Below is a small trained network, with its code and all its weights. Each question gives an input and a target symbol and asks what happens when units are switched off, that is, made to give their printed mean instead of their output.

import numpy as np


def w(rows, s, z=0):
    codes = np.array(rows[::2]) - 128.0
    scale = np.full(codes.shape[1], s)
    scale[-1] = z or s
    return codes * scale


def f(y):
    return np.maximum(y, 0)


def softmax(a):
    e = np.exp(a - a.max(-1, keepdims=True))
    return e / e.sum(-1, keepdims=True)


def log_softmax(a):
    a = a - a.max(-1, keepdims=True)
    return a - np.log(np.exp(a).sum(-1, keepdims=True))


def net(x, mask):
    ids = ['αβγδζηθλμπστφψ'.index(c) for c in x.split()]
    T = len(ids)
    res = E[ids] + P[:T]
    u = 0
    for l in range(2):
        r = res
        for j in range(3):
            rows = slice(3 * j, 3 * j + 3)
            q, k, v = (r @ M[l][rows].T for M in (Q, K, V))
            z = softmax(np.where(np.tri(T) > 0, q @ k.T / 3**0.5, -1e9)) @ v
            o = O[l][rows]
            res = res + np.where(mask[u + j], z, o[:, -1]) @ o[:, :-1]
        u += 3
        y = f(res @ A[l][:, :-1].T + A[l][:, -1])
        res = res + np.where(mask[u : u + 4], y, B[l][:, -1]) @ B[l][:, :-1]
        u += 4
    return log_softmax(res[-1] @ U[:, :-1].T + U[:, -1])


Q, K, V, O, A, B = {}, {}, {}, {}, {}, {}
E = w([
[85,99,156,153,62,89,172,144,166,145,159],'α',
[114,98,149,131,86,228,94,169,137,154,142],'β',
[104,176,101,88,120,161,82,130,117,176,174],'γ',
[180,124,164,60,74,153,93,168,154,135,57],'δ',
[192,175,87,121,163,114,133,84,117,131,122],'ζ',
[73,78,130,123,154,98,100,171,165,133,2],'η',
[201,159,124,135,104,162,140,102,145,129,74],'θ',
[160,175,130,111,145,114,158,114,67,189,168],'λ',
[66,160,121,170,166,143,181,157,23,178,122],'μ',
[136,193,111,124,101,161,100,130,178,165,116],'π',
[55,69,134,78,156,132,87,185,76,154,136],'σ',
[145,175,89,136,143,87,178,134,49,89,152],'τ',
[160,114,83,142,145,114,135,126,120,54,51],'φ',
[117,41,112,113,202,83,154,116,74,113,110],'ψ',
],0.0078)
P = w([
[165,76,71,113,117,145,253,156,166,174,137],'0',
[148,121,156,132,230,161,199,150,209,109,177],'1',
[155,100,61,118,105,115,193,162,162,148,144],'2',
[133,133,151,111,196,152,177,131,180,105,153],'3',
[153,113,74,141,99,112,148,150,143,139,140],'4',
[124,141,147,102,164,147,155,115,153,103,135],'5',
[152,125,79,156,93,114,101,140,120,132,132],'6',
[116,149,146,95,134,143,131,100,123,104,114],'7',
[149,138,86,161,86,105,56,129,98,134,117],'8',
[104,159,145,91,109,137,107,84,95,105,90],'9',
[153,147,97,178,64,93,12,133,63,142,96],'10',
[96,167,157,96,76,132,75,70,60,108,65],'11',
],0.0067)
Q[0] = w([
[141,243,82,131,113,141,166,80,69,142,207],'L0H1',
[163,122,111,175,164,26,177,74,89,25,93],'L0H1',
[18,92,116,148,195,105,140,164,36,163,186],'L0H1',
[197,93,116,73,113,100,97,137,134,121,110],'L0H2',
[155,153,94,113,186,88,126,120,98,176,113],'L0H2',
[136,137,66,115,179,251,111,158,102,83,88],'L0H2',
[130,132,85,181,98,93,126,174,137,116,146],'L0H3',
[129,103,121,119,153,89,148,102,134,129,148],'L0H3',
[121,183,155,121,196,142,108,131,157,150,120],'L0H3',
],0.033)
K[0] = w([
[170,234,93,127,141,126,130,77,75,178,195],'L0H1',
[180,118,92,149,190,60,175,99,76,56,79],'L0H1',
[38,77,129,124,169,101,150,159,41,140,194],'L0H1',
[162,76,141,49,126,86,84,142,151,89,82],'L0H2',
[121,158,103,69,192,75,107,84,72,154,76],'L0H2',
[153,151,31,109,156,253,59,144,64,90,80],'L0H2',
[131,116,89,188,84,79,152,154,153,148,130],'L0H3',
[124,88,121,123,141,98,148,78,137,119,143],'L0H3',
[99,159,203,111,161,150,163,118,161,168,105],'L0H3',
],0.027)
V[0] = w([
[110,129,147,98,80,111,187,101,138,126,135],'L0H1',
[116,111,129,95,222,158,253,125,212,128,160],'L0H1',
[199,76,53,133,135,134,156,230,151,195,168],'L0H1',
[115,110,91,100,131,159,202,148,199,129,196],'L0H2',
[121,114,88,126,125,149,187,152,183,117,170],'L0H2',
[117,112,170,103,148,137,158,128,106,156,101],'L0H2',
[87,176,198,121,150,129,118,99,135,27,157],'L0H3',
[134,144,177,137,160,102,106,145,127,125,120],'L0H3',
[140,154,182,116,134,75,165,58,136,81,110],'L0H3',
],0.0081)
O[0] = w([
[191,156,165,104,129,171,92,121,119,183,88,121],'L0H1',
[96,103,229,185,26,160,17,124,88,167,78,179],'L0H1',
[180,100,101,97,34,4,128,116,64,118,118,241],'L0H1',
[194,169,66,119,213,104,126,85,104,109,35,200],'L0H2',
[160,143,98,125,197,93,143,110,100,101,69,191],'L0H2',
[187,133,132,148,98,201,109,155,115,153,151,151],'L0H2',
[41,99,235,107,162,158,117,122,179,172,129,4],'L0H3',
[93,151,137,88,147,151,97,121,174,130,134,79],'L0H3',
[55,136,147,43,92,204,94,154,140,186,224,63],'L0H3',
],0.0038,0.0023)
A[0] = w([
[177,143,139,120,191,161,245,135,187,126,181,2],'L0N1',
[153,99,77,115,173,140,197,156,167,153,143,59],'L0N2',
[151,125,155,118,186,173,251,192,180,92,158,147],'L0N3',
[157,67,126,121,213,177,214,92,204,96,181,146],'L0N4',
],0.021,0.002)
B[0] = w([
[134,138,159,166,112,81,201,4,141,100,143,165],'L0N1',
[103,108,150,107,74,96,179,164,126,176,128,254],'L0N2',
[153,158,174,133,112,158,147,226,111,55,92,188],'L0N3',
[117,61,40,92,135,204,175,100,113,143,104,177],'L0N4',
],0.019,0.0022)
Q[1] = w([
[99,94,89,116,133,140,204,164,205,143,196],'L1H1',
[140,140,199,184,129,73,90,170,176,219,138],'L1H1',
[171,189,53,120,146,155,38,148,65,139,66],'L1H1',
[94,48,134,112,127,85,249,201,197,108,182],'L1H2',
[186,47,24,227,27,171,94,198,127,218,177],'L1H2',
[107,133,69,26,241,106,165,88,125,122,51],'L1H2',
[149,153,161,112,236,131,226,189,184,67,177],'L1H3',
[181,171,144,96,117,157,115,147,38,85,54],'L1H3',
[100,115,173,164,5,140,169,124,84,204,118],'L1H3',
],0.015)
K[1] = w([
[121,156,88,85,73,113,168,144,127,191,120],'L1H1',
[187,115,112,164,136,84,149,165,145,190,106],'L1H1',
[100,128,170,125,228,198,45,105,144,82,130],'L1H1',
[149,56,115,80,31,108,204,153,58,143,74],'L1H2',
[200,91,45,173,88,106,105,157,94,159,119],'L1H2',
[78,130,90,82,188,132,152,120,168,89,147],'L1H2',
[100,130,112,85,2,64,209,164,118,199,150],'L1H3',
[82,163,157,104,196,213,120,124,153,61,139],'L1H3',
[123,110,163,150,221,138,92,69,166,77,176],'L1H3',
],0.026)
V[1] = w([
[165,144,32,124,68,6,133,191,77,136,94],'L1H1',
[125,53,93,102,207,145,145,196,162,227,158],'L1H1',
[118,80,163,133,65,139,141,56,92,225,85],'L1H1',
[70,87,229,37,117,93,195,104,75,148,81],'L1H2',
[115,145,27,126,11,25,108,135,64,175,27],'L1H2',
[73,152,159,133,128,135,168,148,247,169,32],'L1H2',
[70,154,33,214,163,120,149,136,97,118,74],'L1H3',
[110,123,70,248,96,96,160,160,111,175,173],'L1H3',
[51,182,194,171,178,212,182,144,85,183,133],'L1H3',
],0.014)
O[1] = w([
[123,190,125,34,59,85,196,200,92,251,95,195],'L1H1',
[43,66,101,88,107,212,25,170,154,155,176,127],'L1H1',
[129,124,183,167,106,197,144,38,176,231,122,167],'L1H1',
[81,26,255,64,185,111,164,137,142,113,105,193],'L1H2',
[151,44,77,248,147,28,125,153,165,96,91,254],'L1H2',
[3,180,142,127,136,138,101,123,232,77,84,140],'L1H2',
[114,146,39,169,229,145,172,157,68,150,79,145],'L1H3',
[41,194,109,134,233,67,118,123,87,155,144,115],'L1H3',
[121,148,184,240,170,220,113,140,100,219,141,134],'L1H3',
],0.0067,0.024)
A[1] = w([
[122,218,68,111,128,79,107,111,173,142,236,76],'L1N1',
[145,135,119,182,137,85,70,119,114,78,98,157],'L1N2',
[117,122,120,60,167,84,78,137,78,139,252,58],'L1N3',
[147,126,39,113,151,96,159,41,133,145,218,5],'L1N4',
],0.017,0.0031)
B[1] = w([
[56,183,62,215,34,166,196,146,160,112,219,146],'L1N1',
[114,147,134,102,123,138,84,104,98,120,219,247],'L1N2',
[190,75,175,124,91,134,30,78,44,162,9,150],'L1N3',
[255,189,89,91,183,134,112,167,221,184,138,158],'L1N4',
],0.0097,0.016)
U = w([
[124,105,126,160,108,91,153,154,165,157,97,234],'α',
[123,79,128,176,139,96,104,116,132,86,176,181],'β',
[189,166,85,145,53,148,80,109,89,161,147,250],'γ',
[159,148,203,80,64,142,104,213,179,83,141,16],'δ',
[149,138,125,91,179,134,129,109,177,144,127,145],'ζ',
[27,151,133,65,177,96,94,117,184,105,114,156],'η',
[131,118,138,173,123,146,200,3,139,93,92,58],'θ',
[105,144,176,55,103,143,152,84,110,197,188,34],'λ',
[123,184,191,184,176,167,113,215,111,146,128,91],'μ',
[75,170,97,137,90,147,180,117,174,116,164,91],'π',
[131,122,141,93,133,117,79,93,98,135,78,29],'σ',
[140,177,146,92,135,88,168,120,88,93,137,94],'τ',
[136,99,24,90,146,182,166,197,92,64,85,97],'φ',
[78,49,76,75,134,204,156,62,139,172,146,38],'ψ',
],0.0043,0.0022)

Each question gives the input, a string of symbols that net reads in full, and the target symbol t.
The units are the heads (3 rows each of Q, K, V and O) and the neurons (one row each of A and B). Each row of codes is followed by its name. A weight is (code - 128) times the scale printed after its matrix; where a second scale follows, it is the last column's (O, A, B and U).
mask holds one flag per unit, layer by layer, with each layer's heads first. A switched-off unit (its flag False) gives its mean, the last column of its rows in O or B, instead of its output. The means were averaged over made-up inputs and are rounded, as every weight is.
A unit's drop is (log p(t) with every unit on - log p(t) with that unit switched off) / (log p(t) with every unit on - log p(t) with every unit switched off).
The circuit of an input: a set's keep is (log p(t) with only the set's units on - log p(t) with every unit switched off) / (log p(t) with every unit on - log p(t) with every unit switched off). Starting from the 12 units with the biggest drops (on a tie, the unit counted first), units are removed one at a time, each time the one whose removal leaves the highest keep (on an exact tie, the one counted first), for as long as the keep stays at least 0.8.
circuit, biggest first: the units of the circuit, biggest drop first
unit that matters most: the unit with the biggest drop
top k neurons: the k neurons with the biggest drops, biggest first
top k neurons in layer l: the k neurons of layer l with the biggest drops, biggest first
heads that matter: for each layer, one digit per head in row order, 1 if its drop is at least 0.15 and else 0, layers parted by /
input π μ δ, target α: circuit, biggest first => [L0N2 L1H1 L1H2 L0H3]
input σ φ ζ ζ μ ψ μ η γ π φ, target γ: unit that matters most => L1H2
input φ γ γ θ π π α, target α: circuit, biggest first => [L1H1 L1H2 L0N2 L1N2]
input θ μ π γ β, target α: heads that matter => 100 / 110
input θ λ σ σ ψ, target α: circuit, biggest first => [L0N2 L1H1 L1H2 L0H3]
input γ φ γ γ μ γ φ, target β: circuit, biggest first => [L1H1 L1N2 L0N2]
input φ μ σ μ δ ψ π τ γ λ μ, target γ: circuit, biggest first => [L1H2 L0N2]
input η θ ζ, target α: circuit, biggest first => [L0N2 L1H1 L1H2 L0H3]
input α λ η μ, target μ: top 2 neurons => [L0N3 L0N2]
input ζ ζ γ, target α: circuit, biggest first => [L0N2 L1H1 L1H2 L1N2]
input μ λ φ θ λ τ γ α, target α: heads that matter => 101 / 110
input ζ γ β μ θ, target α: circuit, biggest first => [L0N2 L1H1 L1H2 L1N2]
input η ψ μ α ζ ζ μ α α φ, target φ: circuit, biggest first => [L0N4 L1H3]
input μ γ π τ δ φ τ θ, target θ: circuit, biggest first => [L0N1 L0H1 L1H1 L0N4]
input φ γ π γ φ ψ γ, target γ: top 2 neurons in layer 1 => [L1N4 L1N2]
input θ α ζ ζ θ μ θ δ μ, target β: unit that matters most => L0H1
input π γ μ γ π θ ζ θ ψ ψ α σ, target σ: top 2 neurons => [L1N3 L0N2]
input γ λ θ γ φ ζ η η γ ζ λ, target β: heads that matter => 101 / 110
input σ η φ γ α β ζ λ, target λ: top 2 neurons => [L0N1 L0N2]
input λ δ ψ π, target π: top 2 neurons in layer 0 => [L0N2 L0N4]
input μ θ ψ δ γ μ μ σ ζ ζ δ, target β: unit that matters most => L0H1
input φ φ ζ τ η φ β τ β β, target β: top 3 neurons in layer 0 => [L0N2 L0N3 L0N1]
input φ ζ η β ψ, target α: heads that matter => 000 / 110
input η σ σ θ μ δ σ δ θ φ δ, target γ: top 2 neurons in layer 0 => [L0N2 L0N3]
input θ φ μ π γ φ θ θ, target θ: heads that matter => 101 / 110
input τ α γ φ μ τ γ ψ δ, target α: heads that matter => 100 / 110
input γ τ θ ψ τ δ λ, target α: unit that matters most => L0H1
input π λ σ ψ β β β σ ζ ζ, target ζ: top 3 neurons => [L0N4 L1N4 L0N1]
input α σ θ ψ ζ ψ σ, target β: top 2 neurons => [L1N2 L0N2]
input σ α ψ θ β τ δ η γ γ σ, target β: heads that matter => 100 / 100
